Below are the code and all the weights of a small trained network. Each question names an input and a class and asks about switching units off, where a switched-off unit gives its printed mean instead of its output.

import numpy as np


def w(rows, s, z=0):
    codes = np.array(rows[::2]) - 128.0
    scale = np.full(codes.shape[1], s)
    scale[-1] = z or s
    return codes * scale


def norm(h):
    return h / np.sqrt((h * h).mean(-1, keepdims=True) + 1e-5)


def f(y):
    return y / 2 * (1 + np.tanh(0.7978845608 * (y + 0.044715 * y**3)))


def log_softmax(a):
    a = a - a.max(-1, keepdims=True)
    return a - np.log(np.exp(a).sum(-1, keepdims=True))


def net(x, mask):
    res = np.array(x, float).reshape(1, 6) / 4 @ E
    u = 0
    for l in range(3):
        y = f(norm(res) @ A[l][:, :-1].T + A[l][:, -1])
        res = res + np.where(mask[u : u + 7], y, B[l][:, -1]) @ B[l][:, :-1]
        u += 7
    return log_softmax(norm(res)[-1] @ U[:, :-1].T + U[:, -1])


A, B = {}, {}
E = w([
[82,141,110,170,127,136,82,255],'x0',
[90,25,119,193,138,101,161,166],'x1',
[196,149,71,155,102,110,151,150],'x2',
[127,154,146,90,105,92,155,155],'x3',
[99,110,150,119,134,186,69,179],'x4',
[123,74,76,61,194,100,214,192],'x5',
],0.0076)
A[0] = w([
[84,157,137,175,124,21,239,108,46],'0.n0',
[128,176,129,89,148,169,54,126,83],'0.n1',
[110,111,120,1,123,128,113,121,93],'0.n2',
[154,254,145,185,39,96,121,159,122],'0.n3',
[148,102,101,112,184,113,198,102,68],'0.n4',
[171,181,109,130,130,129,81,215,5],'0.n5',
[146,102,145,145,105,112,114,52,135],'0.n6',
],0.0098,0.0027)
B[0] = w([
[146,141,132,183,91,10,155,158,223],'0.n0',
[52,196,100,209,139,78,169,56,182],'0.n1',
[159,164,182,127,215,182,164,157,186],'0.n2',
[183,145,81,58,163,135,54,117,253],'0.n3',
[161,138,59,151,160,128,138,70,210],'0.n4',
[107,154,150,159,35,198,184,186,175],'0.n5',
[171,107,104,93,68,163,109,99,197],'0.n6',
],0.013,0.0063)
A[1] = w([
[77,72,85,207,165,134,33,205,86],'1.n0',
[135,198,134,119,113,133,216,47,17],'1.n1',
[86,85,203,194,137,110,105,229,160],'1.n2',
[116,85,145,227,148,128,152,150,161],'1.n3',
[74,153,151,94,151,195,151,59,163],'1.n4',
[74,98,80,162,132,146,69,163,89],'1.n5',
[139,157,255,28,229,100,210,184,3],'1.n6',
],0.0092,0.0024)
B[1] = w([
[117,62,131,85,132,89,76,180,234],'1.n0',
[84,66,142,113,162,160,68,164,252],'1.n1',
[162,61,76,105,179,116,75,90,236],'1.n2',
[148,171,159,71,136,62,74,162,207],'1.n3',
[151,119,177,155,132,44,194,137,222],'1.n4',
[118,82,94,58,147,147,129,150,179],'1.n5',
[177,179,195,132,165,162,247,239,238],'1.n6',
],0.012,0.0038)
A[2] = w([
[146,72,79,136,211,107,150,113,202],'2.n0',
[124,107,70,140,103,125,126,61,125],'2.n1',
[146,45,192,132,6,200,143,92,59],'2.n2',
[38,167,183,156,138,150,112,119,52],'2.n3',
[101,157,68,178,96,82,146,185,130],'2.n4',
[104,37,142,93,163,143,77,208,81],'2.n5',
[89,152,104,143,54,195,100,224,3],'2.n6',
],0.014,0.0026)
B[2] = w([
[111,100,107,145,91,183,120,105,255],'2.n0',
[124,145,165,99,148,131,139,170,201],'2.n1',
[108,80,223,118,96,123,122,129,176],'2.n2',
[103,139,103,193,159,93,135,79,157],'2.n3',
[146,110,137,145,90,88,137,154,195],'2.n4',
[126,124,126,154,192,113,66,144,225],'2.n5',
[3,153,105,63,97,137,171,148,177],'2.n6',
],0.021,0.0081)
U = w([
[33,187,73,81,71,124,128,180,26],'0',
[185,195,112,63,108,153,39,63,170],'1',
[109,58,120,135,211,127,15,174,155],'2',
[165,59,84,136,122,217,168,67,99],'3',
[176,76,76,166,47,69,164,135,255],'4',
[150,71,247,106,93,142,106,95,82],'5',
[151,142,175,141,193,186,213,182,171],'6',
[75,175,139,203,173,111,111,21,15],'7',
],0.014,0.0016)

Each question gives the input, the list of numbers given to net, and the class t.
The units are the neurons (one row each of A and B). Each row of codes is followed by its name. A weight is (code - 128) times the scale printed after its matrix; where a second scale follows, it is the last column's (A, B and U).
mask holds one flag per neuron, layer by layer. A switched-off neuron (its flag False) gives its mean, the last column of its row in B, instead of its output. The means were averaged over made-up inputs and are rounded, as every weight is.
A unit's drop is (log p(t) with every unit on - log p(t) with that unit switched off) / (log p(t) with every unit on - log p(t) with every unit switched off).
The circuit of an input: a set's keep is (log p(t) with only the set's units on - log p(t) with every unit switched off) / (log p(t) with every unit on - log p(t) with every unit switched off). Starting from the 12 units with the biggest drops (on a tie, the unit counted first), units are removed one at a time, each time the one whose removal leaves the highest keep (on an exact tie, the one counted first), for as long as the keep stays at least 0.8.
units of the circuit, in order: the units of the circuit, biggest drop first
top k neurons: the k neurons with the biggest drops, biggest first
k most important neurons of layer l: the k neurons of layer l with the biggest drops, biggest first
drop when u is switched off: that unit's drop, to one decimal
input [-7,4,0,-1,-2,-1], class 5: top 3 neurons => [0.n6 2.n2 2.n1]
input [-5,-1,-8,-1,3,-4], class 7: top 2 neurons => [2.n3 0.n1]
input [-5,-6,-3,-8,-4,7], class 3: units of the circuit, in order => [2.n0]
input [-8,-3,-6,7,7,-4], class 7: 2 most important neurons of layer 2 => [2.n3 2.n1]
input [-8,2,-3,-5,-8,-2], class 5: units of the circuit, in order => [2.n2 0.n6]
input [0,-5,6,6,8,5], class 6: top 3 neurons => [0.n2 1.n6 0.n6]
input [4,2,4,-2,0,-6], class 0: top 2 neurons => [2.n6 0.n5]
input [-4,-4,-2,-4,5,-8], class 7: top 2 neurons => [0.n1 2.n3]
input [7,-3,0,0,2,8], class 0: top 3 neurons => [0.n5 2.n6 1.n1]
input [-5,-4,-5,5,-4,8], class 6: top 2 neurons => [0.n2 1.n6]
input [2,-8,5,-1,6,6], class 0: top 3 neurons => [0.n5 2.n6 0.n1]
input [-1,-4,-3,6,5,-1], class 6: top 4 neurons => [0.n2 1.n6 0.n4 1.n4]
input [0,3,5,8,2,8], class 4: top 3 neurons => [0.n0 0.n4 2.n4]
input [0,-2,-4,-3,-4,3], class 6: top 2 neurons => [0.n2 1.n6]
input [-5,-3,7,8,3,7], class 6: units of the circuit, in order => [0.n2]
input [-8,2,1,-4,2,1], class 5: 3 most important neurons of layer 0 => [0.n6 0.n3 0.n1]
input [-4,2,8,-5,-3,-7], class 1: 2 most important neurons of layer 0 => [0.n3 0.n5]
input [2,-8,1,0,4,3], class 7: drop when 1.n6 is switched off => 0.0
input [-4,-4,6,-8,8,2], class 7: drop when 0.n1 is switched off => 0.5
input [3,3,7,-2,-3,-6], class 1: drop when 0.n3 is switched off => 1.3
input [-1,4,-3,3,0,-6], class 5: most important neuron of layer 2 => [2.n2]
input [-2,8,-6,-5,-4,4], class 4: 4 most important neurons of layer 0 => [0.n0 0.n4 0.n3 0.n2]
